Where the symbols take the objects:
J671: c>J976, e>J263, v>J38, w>J290, a>J541, d>J787
J656: c>J334, e>none, v>J148, w>J86, a>J659, d>J500
J426: c>J550, e>J792, v>J787, w>J411, a>J979, d>J831
J25: c>J580, e>J781, v>J231, w>J334, a>J148, d>J775
J720: c>J981, e>none, v>J63, w>J455, a>J887, d>J643
J371: c>none, e>J455, v>J805, w>J171, a>J490, d>J580
J997: c>J490, e>none, v>J643, w>J854, a>J781, d>J148
J781: c>J997, e>none, v>J153, w>J723, a>none, d>J767
J878: c>J468, e>none, v>J449, w>J767, a>none, d>J887
J619: c>J63, e>none, v>J21, w>J887, a>none, d>J321
J596: c>none, e>J148, v>J444, w>J651, a>J775, d>J371
J525: c>J831, e>none, v>J475, w>J63, a>J21, d>J684
J567: c>J541, e>none, v>J723, w>J792, a>none, d>J442
J216: c>J411, e>none, v>J979, w>J468, a>J449, d>J63
J887: c>J720, e>none, v>J619, w>J105, a>none, d>J153
J684: c>J290, e>none, v>J541, w>J910, a>J792, d>J979
J63: c>J558, e>none, v>J525, w>J720, a>J619, d>J910
J854: c>J38, e>none, v>J997, w>J541, a>J723, d>J656
J922: c>J500, e>none, v>J105, w>J263, a>none, d>J723
J787: c>J182, e>J567, v>J334, w>J426, a>J86, d>J453
J981: c>J444, e>J878, v>J558, w>J775, a>J720, d>J999
J251: c>none, e>J525, v>J976, w>J688, a>J290, d>J550
J657: c>none, e>J910, v>J550, w>J899, a>J411, d>J403
J805: c>none, e>J720, v>J688, w>J371, a>J999, d>J899
J105: c>J455, e>none, v>J887, w>J922, a>none, d>J781
J580: c>none, e>J997, v>J899, w>J880, a>J25, d>J596
J831: c>J870, e>J867, v>J453, w>J558, a>J525, d>J290
J767: c>J148, e>none, v>J878, w>J659, a>none, d>J105
J321: c>J910, e>none, v>J792, w>J153, a>none, d>J449
J550: c>none, e>J684, v>J182, w>J657, a>J426, d>J870
J792: c>J684, e>none, v>J567, w>J321, a>none, d>J867
J153: c>J643, e>none, v>J321, w>J781, a>none, d>J878
J775: c>J596, e>J767, v>J981, w>J957, a>J455, d>J490
J558: c>J403, e>J449, v>J831, w>J981, a>J63, d>J789
J490: c>J371, e>J105, v>J999, w>J38, a>J997, d>J25
J334: c>J880, e>J723, v>J25, w>J787, a>J656, d>J957
J442: c>J86, e>none, v>J659, w>J867, a>none, d>J263
J182: c>none, e>J541, v>J880, w>J550, a>J787, d>J587
J976: c>none, e>J475, v>J171, w>J251, a>J671, d>J182
J453: c>J587, e>J442, v>J957, w>J831, a>J475, d>J671
J899: c>none, e>J643, v>J657, w>J580, a>J231, d>J444
J148: c>J25, e>none, v>J468, w>J656, a>J767, d>J455
J867: c>J979, e>none, v>J442, w>J449, a>none, d>J21
J651: c>none, e>J656, v>J596, w>J587, a>J957, d>J171
J411: c>J657, e>J321, v>J426, w>J231, a>J216, d>J558
J587: c>none, e>J86, v>J651, w>J870, a>J453, d>J976
J468: c>J231, e>none, v>J216, w>J148, a>J878, d>J720
J957: c>J651, e>J659, v>J775, w>J453, a>J500, d>J38
J880: c>none, e>J854, v>J580, w>J182, a>J334, d>J651
J231: c>J899, e>J153, v>J411, w>J25, a>J468, d>J981
J659: c>J656, e>none, v>J767, w>J442, a>none, d>J922
J444: c>none, e>J468, v>J403, w>J596, a>J981, d>J805
J789: c>J688, e>J619, v>J290, w>J999, a>J910, d>J411
J910: c>J789, e>none, v>J684, w>J643, a>J321, d>J216
J21: c>J525, e>none, v>J263, w>J619, a>none, d>J792
J38: c>J171, e>J922, v>J490, w>J671, a>J854, d>J334
J290: c>J251, e>J21, v>J671, w>J789, a>J684, d>J426
J870: c>none, e>J979, v>J587, w>J403, a>J831, d>J251
J263: c>J475, e>none, v>J922, w>J21, a>none, d>J567
J688: c>none, e>J63, v>J251, w>J805, a>J789, d>J657
J403: c>none, e>J216, v>J870, w>J444, a>J558, d>J688
J455: c>J775, e>none, v>J720, w>J500, a>J105, d>J997
J500: c>J957, e>none, v>J455, w>J475, a>J922, d>J854
J979: c>J426, e>none, v>J86, w>J216, a>J867, d>J525
J475: c>J453, e>none, v>J500, w>J525, a>J263, d>J541
J449: c>J216, e>none, v>J867, w>J878, a>none, d>J619
J541: c>J671, e>none, v>J854, w>J684, a>J567, d>J86
J643: c>J999, e>none, v>J910, w>J997, a>J153, d>J468
J723: c>J854, e>none, v>J781, w>J567, a>none, d>J659
J171: c>none, e>J500, v>J371, w>J976, a>J38, d>J880
J86: c>J787, e>none, v>J656, w>J979, a>J442, d>J475
J999: c>J805, e>J887, v>J789, w>J490, a>J643, d>J231

In the rows, 61 means zero.

The rows follow the links: the fewer symbols apart two objects are, the more alike their rows tend to be.

Row, then object:
45	66	69	58	91	85	96	60	50	71	67	50	69	41	73	106	42	40	53	64	52	56	72	77	55	107	38	80	46	65	74	69	48	55	59	90	59	36	62	68	61	85; object J426
63	95	84	53	45	37	32	57	65	53	56	77	66	75	73	66	72	74	69	33	71	69	56	57	42	18	84	84	97	38	57	88	79	50	53	36	79	50	63	56	60	41; object J500
80	100	90	35	76	76	36	73	76	90	60	44	59	61	96	64	67	63	40	51	41	30	55	68	59	75	31	67	69	58	76	111	73	51	55	62	57	43	38	41	73	68; object J525
63	69	58	72	83	87	120	58	64	62	90	31	77	24	52	93	52	22	62	80	73	73	78	78	78	91	51	63	67	55	62	48	81	41	61	72	62	45	65	70	53	63; object J411
60	35	41	68	44	48	61	72	48	29	41	113	68	60	50	44	55	85	75	56	55	86	74	65	56	42	74	59	50	58	40	37	46	41	79	29	86	50	105	58	35	32; object J171
39	48	36	75	22	45	40	67	70	44	45	63	72	76	68	39	58	89	90	72	92	91	70	49	67	50	74	29	43	62	64	46	46	52	60	66	31	39	105	43	49	61; object J490
76	81	75	64	40	58	57	50	70	26	51	94	62	78	54	59	57	72	64	65	42	54	64	85	24	22	69	83	68	56	48	68	53	28	80	17	82	44	72	63	52	5; object J651
53	102	71	35	84	65	50	60	52	56	35	85	48	97	74	71	52	56	39	81	53	49	33	94	39	71	52	70	72	63	51	71	49	35	82	57	83	49	51	24	60	54; object J453
75	53	66	83	76	92	118	54	58	45	74	47	70	15	38	83	46	29	62	70	43	67	79	88	68	80	45	70	53	60	66	34	62	45	78	52	70	63	57	95	47	50; object J657
41	39	37	35	74	50	36	79	36	73	59	102	43	94	70	42	71	84	41	48	66	58	50	38	63	73	59	59	66	75	60	70	57	88	51	73	80	88	43	42	64	90; object J567
68	38	52	55	58	91	74	84	51	48	51	75	47	39	63	44	44	72	54	68	37	62	68	83	56	96	28	53	20	71	58	67	52	34	68	58	67	42	78	47	38	60; object J251
72	35	31	59	65	74	96	80	66	62	82	43	63	24	57	36	63	50	54	83	79	93	68	60	90	86	47	36	56	78	55	56	94	17	60	59	69	53	89	39	32	56; object J789
71	43	40	56	66	46	45	68	79	54	61	53	58	52	68	6	67	65	79	64	74	89	48	34	93	49	84	20	46	53	73	54	85	72	53	74	52	107	64	47	80	66; object J643
59	60	84	73	82	86	96	63	54	46	54	54	64	37	58	89	43	51	55	64	30	52	72	103	44	102	23	83	29	72	71	48	46	62	73	70	66	37	59	80	58	70; object J550

Each walk starts at a row. The symbols on each line, taken left to right, move it on to the next object.
Answer with the object's row; about right is enough.
57	88	75	37	71	91	60	59	71	79	59	50	58	63	83	85	42	53	49	90	49	31	60	92	43	94	30	63	55	71	63	99	62	28	73	63	52	23	58	33	46	54
a w d v -> 62	49	50	42	66	66	34	89	47	89	63	61	60	41	97	35	58	69	55	45	61	52	69	53	81	99	31	60	30	62	83	83	78	66	43	93	67	53	67	33	67	99
c a d v v v d -> 66	86	82	56	26	41	17	55	93	60	51	42	65	79	74	59	64	68	83	54	69	44	49	49	56	17	93	56	69	55	82	89	64	66	59	43	29	59	69	70	81	49
84	23	42	70	58	84	80	71	58	47	68	69	59	12	46	39	54	58	55	76	59	78	72	67	78	80	39	39	47	64	54	46	80	29	79	44	65	63	75	60	34	40
a w w w w -> 37	55	41	45	89	54	59	89	33	47	31	104	52	74	75	45	63	67	51	78	76	82	47	76	65	90	59	52	50	56	43	64	46	46	76	73	91	66	75	16	49	74
d v a c d -> 59	92	70	53	45	58	44	57	67	51	49	81	74	88	65	76	64	70	60	63	79	56	60	72	32	30	72	78	98	40	39	75	58	36	72	31	76	32	81	44	45	39
89	81	69	46	66	75	66	56	91	81	84	27	64	37	80	59	67	45	44	67	53	49	69	53	80	54	57	63	83	51	70	91	109	35	57	50	57	71	41	50	62	40
c w d w a -> 52	42	46	66	31	35	12	71	69	60	39	60	67	59	69	26	72	97	97	47	88	73	57	32	78	39	84	38	50	57	76	62	61	76	47	75	32	67	88	54	73	67
c w c w -> 56	43	46	60	75	74	64	78	26	37	28	104	34	65	68	37	47	71	55	61	45	63	45	90	48	88	54	61	25	63	56	46	49	53	84	49	90	75	77	39	55	53
66	86	76	54	26	63	41	48	94	49	55	42	65	89	55	64	53	73	76	90	77	51	46	61	47	27	80	48	78	59	61	65	45	54	69	36	25	26	82	52	61	32
c v e d c a -> 91	92	73	43	65	53	39	49	100	67	53	19	57	65	66	32	75	49	70	76	52	64	38	51	88	38	79	26	67	56	69	67	82	63	60	55	33	94	38	61	86	42
d c v w -> 58	35	30	65	69	64	78	64	80	57	55	58	56	64	45	18	55	55	85	93	85	101	43	60	83	68	70	9	37	74	50	41	63	39	62	70	40	82	72	42	60	68
58	33	44	43	56	63	37	82	44	108	70	70	51	58	72	51	69	94	36	48	54	41	70	26	69	89	38	68	55	85	67	95	62	80	40	77	59	63	51	46	52	88
v c d d w v -> 59	110	80	28	87	56	33	61	61	69	39	85	47	89	85	60	70	62	44	50	41	45	32	75	54	64	62	71	83	46	61	84	68	62	61	56	87	71	35	27	79	69
v d v v v -> 69	38	49	61	67	62	67	78	68	74	82	48	64	16	71	37	79	58	58	55	76	75	82	29	98	74	65	39	66	48	64	71	114	55	49	70	62	74	75	49	47	62
75	89	81	54	75	78	61	60	53	36	23	84	41	80	64	58	43	57	49	73	25	49	37	94	36	69	47	74	50	61	52	60	46	44	91	29	85	61	46	50	56	39
w d w d d d w -> 87	30	44	71	61	73	71	69	68	33	49	70	63	47	44	17	52	63	76	78	52	82	45	64	75	68	56	17	25	75	57	20	55	51	80	46	60	91	76	60	57	43
a a v c v v w -> 47	41	46	48	65	76	71	93	42	80	53	65	60	48	74	55	52	61	53	77	68	62	65	73	63	114	21	47	26	83	61	84	49	32	63	80	68	28	74	24	41	77
34	64	80	86	49	46	77	46	65	47	59	39	74	68	46	94	42	56	96	74	83	71	67	70	50	53	74	68	58	58	61	34	34	71	58	77	24	36	85	82	64	67
c a d v -> 82	84	75	48	63	67	64	48	98	48	49	30	57	84	50	49	55	41	68	110	72	68	31	66	68	47	73	30	72	63	56	46	64	34	81	40	33	66	52	43	73	30
c w d w a -> 36	48	34	70	49	42	54	76	39	42	61	109	70	73	67	58	70	76	81	61	97	88	71	54	51	47	73	56	77	45	50	51	63	29	63	61	79	43	106	32	30	55
58	66	66	81	84	68	107	51	64	44	68	26	66	56	46	71	49	29	73	90	74	85	56	74	75	84	69	37	54	62	63	17	57	62	69	75	35	72	59	78	75	67
c a d v -> 93	77	78	50	66	88	88	53	91	69	82	27	70	51	59	70	59	29	49	102	64	59	62	65	56	62	47	53	79	71	52	80	90	9	75	34	62	39	48	45	49	32
a c w c v -> 109	68	73	59	56	91	83	51	78	53	72	56	52	39	43	62	60	45	47	84	35	54	64	87	49	65	36	55	61	69	59	65	80	18	88	23	67	56	60	63	48	14
28	78	73	62	108	58	88	58	36	49	46	79	72	70	68	99	43	35	59	72	57	65	48	96	54	94	57	86	51	57	54	48	37	61	79	88	89	58	56	62	67	99
d c a c w -> 80	73	89	49	66	100	68	69	74	66	46	62	44	60	64	75	40	66	43	78	20	32	48	98	39	85	25	68	42	70	62	80	47	35	84	37	60	34	54	60	55	35
a v e d d c -> 46	58	42	40	82	46	34	85	38	57	45	105	51	63	97	32	67	72	51	40	61	69	54	48	72	85	67	55	48	48	67	67	70	79	49	77	96	78	59	27	75	86
87	64	60	42	53	63	58	61	86	96	94	33	59	69	56	66	82	54	32	67	53	38	74	36	62	34	51	61	96	74	57	94	88	58	48	51	54	65	23	61	58	56
v d v c w v v -> 42	55	34	61	53	27	32	76	43	47	57	92	76	63	77	43	79	81	84	29	88	76	79	37	73	30	95	73	65	38	61	74	80	57	53	71	84	66	93	42	59	65
w v c d v c -> 63	51	71	101	51	71	69	44	70	32	46	51	65	47	39	78	35	65	91	60	50	67	69	87	49	51	66	68	37	56	66	26	33	72	80	57	37	45	84	97	55	47
